Below is a small trained network, with its code and all its weights. Each question gives an input and a class and asks what happens when units are switched off, that is, made to give their printed mean instead of their output.

import numpy as np


def w(rows, s, z=0):
    codes = np.array(rows[::2]) - 128.0
    scale = np.full(codes.shape[1], s)
    scale[-1] = z or s
    return codes * scale


def f(y):
    return y / 2 * (1 + np.tanh(0.7978845608 * (y + 0.044715 * y**3)))


def log_softmax(a):
    a = a - a.max(-1, keepdims=True)
    return a - np.log(np.exp(a).sum(-1, keepdims=True))


def net(x, mask):
    res = np.array(x, float).reshape(1, 6) / 4 @ E
    y = f(res @ A[0][:, :-1].T + A[0][:, -1])
    res = res + np.where(mask, y, B[0][:, -1]) @ B[0][:, :-1]
    return log_softmax(res[-1] @ U[:, :-1].T + U[:, -1])


A, B = {}, {}
E = w([
[103,91,58,238,252,209],'x0',
[131,131,128,136,130,124],'x1',
[70,254,117,181,40,184],'x2',
[247,115,219,198,88,193],'x3',
[127,127,123,122,126,130],'x4',
[219,171,11,67,138,147],'x5',
],0.0068)
A[0] = w([
[228,70,164,182,61,146,177],'neuron 0',
[52,125,60,87,166,86,99],'neuron 1',
[94,221,122,175,96,155,123],'neuron 2',
[221,159,20,90,126,174,155],'neuron 3',
[156,188,159,74,50,2,97],'neuron 4',
[86,110,51,217,242,248,3],'neuron 5',
[164,7,155,99,192,73,85],'neuron 6',
[28,75,196,184,102,91,195],'neuron 7',
[180,50,135,110,154,33,147],'neuron 8',
[22,117,37,90,123,61,172],'neuron 9',
[65,107,209,165,139,121,70],'neuron 10',
[74,222,129,155,86,170,84],'neuron 11',
[229,112,158,172,106,231,94],'neuron 12',
[166,53,129,96,174,69,124],'neuron 13',
[46,69,235,153,140,134,167],'neuron 14',
],0.0072,0.0019)
B[0] = w([
[87,187,179,156,196,124,212],'neuron 0',
[106,162,186,160,163,79,197],'neuron 1',
[159,94,85,173,61,96,201],'neuron 2',
[202,107,102,71,139,85,211],'neuron 3',
[54,57,194,57,85,241,255],'neuron 4',
[38,3,159,59,138,172,250],'neuron 5',
[124,133,69,243,31,118,223],'neuron 6',
[213,131,78,52,177,83,224],'neuron 7',
[79,126,87,177,73,147,203],'neuron 8',
[113,221,201,151,170,72,233],'neuron 9',
[214,92,116,81,138,79,178],'neuron 10',
[143,106,56,200,40,93,209],'neuron 11',
[100,170,217,149,165,57,202],'neuron 12',
[101,131,122,194,74,136,195],'neuron 13',
[208,108,84,74,135,122,216],'neuron 14',
],0.0068,0.0065)
U = w([
[58,57,174,76,117,221,92],'0',
[132,131,66,240,48,112,74],'1',
[111,219,210,170,204,85,82],'2',
[254,120,73,54,166,100,114],'3',
[139,152,119,135,138,156,254],'4',
],0.0086,0.0045)

Each question gives the input, the list of numbers given to net, and the class t.
The units are the neurons (one row each of A and B). Each row of codes is followed by its name. A weight is (code - 128) times the scale printed after its matrix; where a second scale follows, it is the last column's (A, B and U).
mask holds one flag per neuron, in row order. A switched-off neuron (its flag False) gives its mean, the last column of its row in B, instead of its output. The means were averaged over made-up inputs and are rounded, as every weight is.
A unit's drop is (log p(t) with every unit on - log p(t) with that unit switched off) / (log p(t) with every unit on - log p(t) with every unit switched off).
The circuit of an input: a set's keep is (log p(t) with only the set's units on - log p(t) with every unit switched off) / (log p(t) with every unit on - log p(t) with every unit switched off). Starting from the 12 units with the biggest drops (on a tie, the unit counted first), units are removed one at a time, each time the one whose removal leaves the highest keep (on an exact tie, the one counted first), for as long as the keep stays at least 0.8.
units of the circuit, in order: the units of the circuit, biggest drop first
most important unit: the unit with the biggest drop
top k neurons: the k neurons with the biggest drops, biggest first
drop when u is switched off: that unit's drop, to one decimal
input [5,1,0,8,4,5], class 2: top 2 neurons -> neuron 12; neuron 0
input [-2,-2,-1,-8,-4,3], class 2: most important unit -> neuron 9
input [2,2,-8,-4,3,5], class 1: units of the circuit, in order -> neuron 6; neuron 13
input [-5,1,-6,7,8,-8], class 3: top 2 neurons -> neuron 14; neuron 7
input [-6,-1,-8,8,-3,-4], class 1: top 2 neurons -> neuron 6; neuron 8
input [-3,-1,-4,-4,-8,-6], class 3: units of the circuit, in order -> neuron 7; neuron 14
input [-1,-1,4,7,1,-3], class 2: units of the circuit, in order -> neuron 12; neuron 0
input [8,-4,-8,-4,7,3], class 0: top 2 neurons -> neuron 5; neuron 11
input [5,-4,5,6,2,-8], class 3: units of the circuit, in order -> neuron 7; neuron 14; neuron 10
input [1,-5,-5,0,3,5], class 1: units of the circuit, in order -> neuron 6; neuron 7; neuron 13
input [1,3,0,-6,4,5], class 2: top 2 neurons -> neuron 9; neuron 1
input [-5,1,-4,1,-6,-8], class 3: top 4 neurons -> neuron 7; neuron 14; neuron 10; neuron 5
input [3,-1,-3,-8,2,3], class 2: top 2 neurons -> neuron 9; neuron 1
input [8,-6,-8,8,0,7], class 0: most important unit -> neuron 5
input [3,-2,3,2,1,6], class 3: top 2 neurons -> neuron 3; neuron 4
input [5,-7,-4,8,7,-1], class 2: top 3 neurons -> neuron 12; neuron 0; neuron 4
input [-4,3,2,-5,7,-8], class 3: top 2 neurons -> neuron 7; neuron 14
input [6,5,0,3,-3,-3], class 0: top 2 neurons -> neuron 5; neuron 9
input [-3,5,-6,6,-2,0], class 1: top 2 neurons -> neuron 6; neuron 8
input [6,5,-7,-8,0,-1], class 2: top 2 neurons -> neuron 9; neuron 1
input [8,-5,8,-8,1,7], class 0: units of the circuit, in order -> neuron 5
input [-4,7,0,-5,3,-8], class 3: drop when neuron 14 is switched off -> 0.2
input [-6,-3,-5,-1,2,5], class 0: drop when neuron 11 is switched off -> 0.1
input [-5,1,-8,2,-7,2], class 1: drop when neuron 6 is switched off -> 0.3
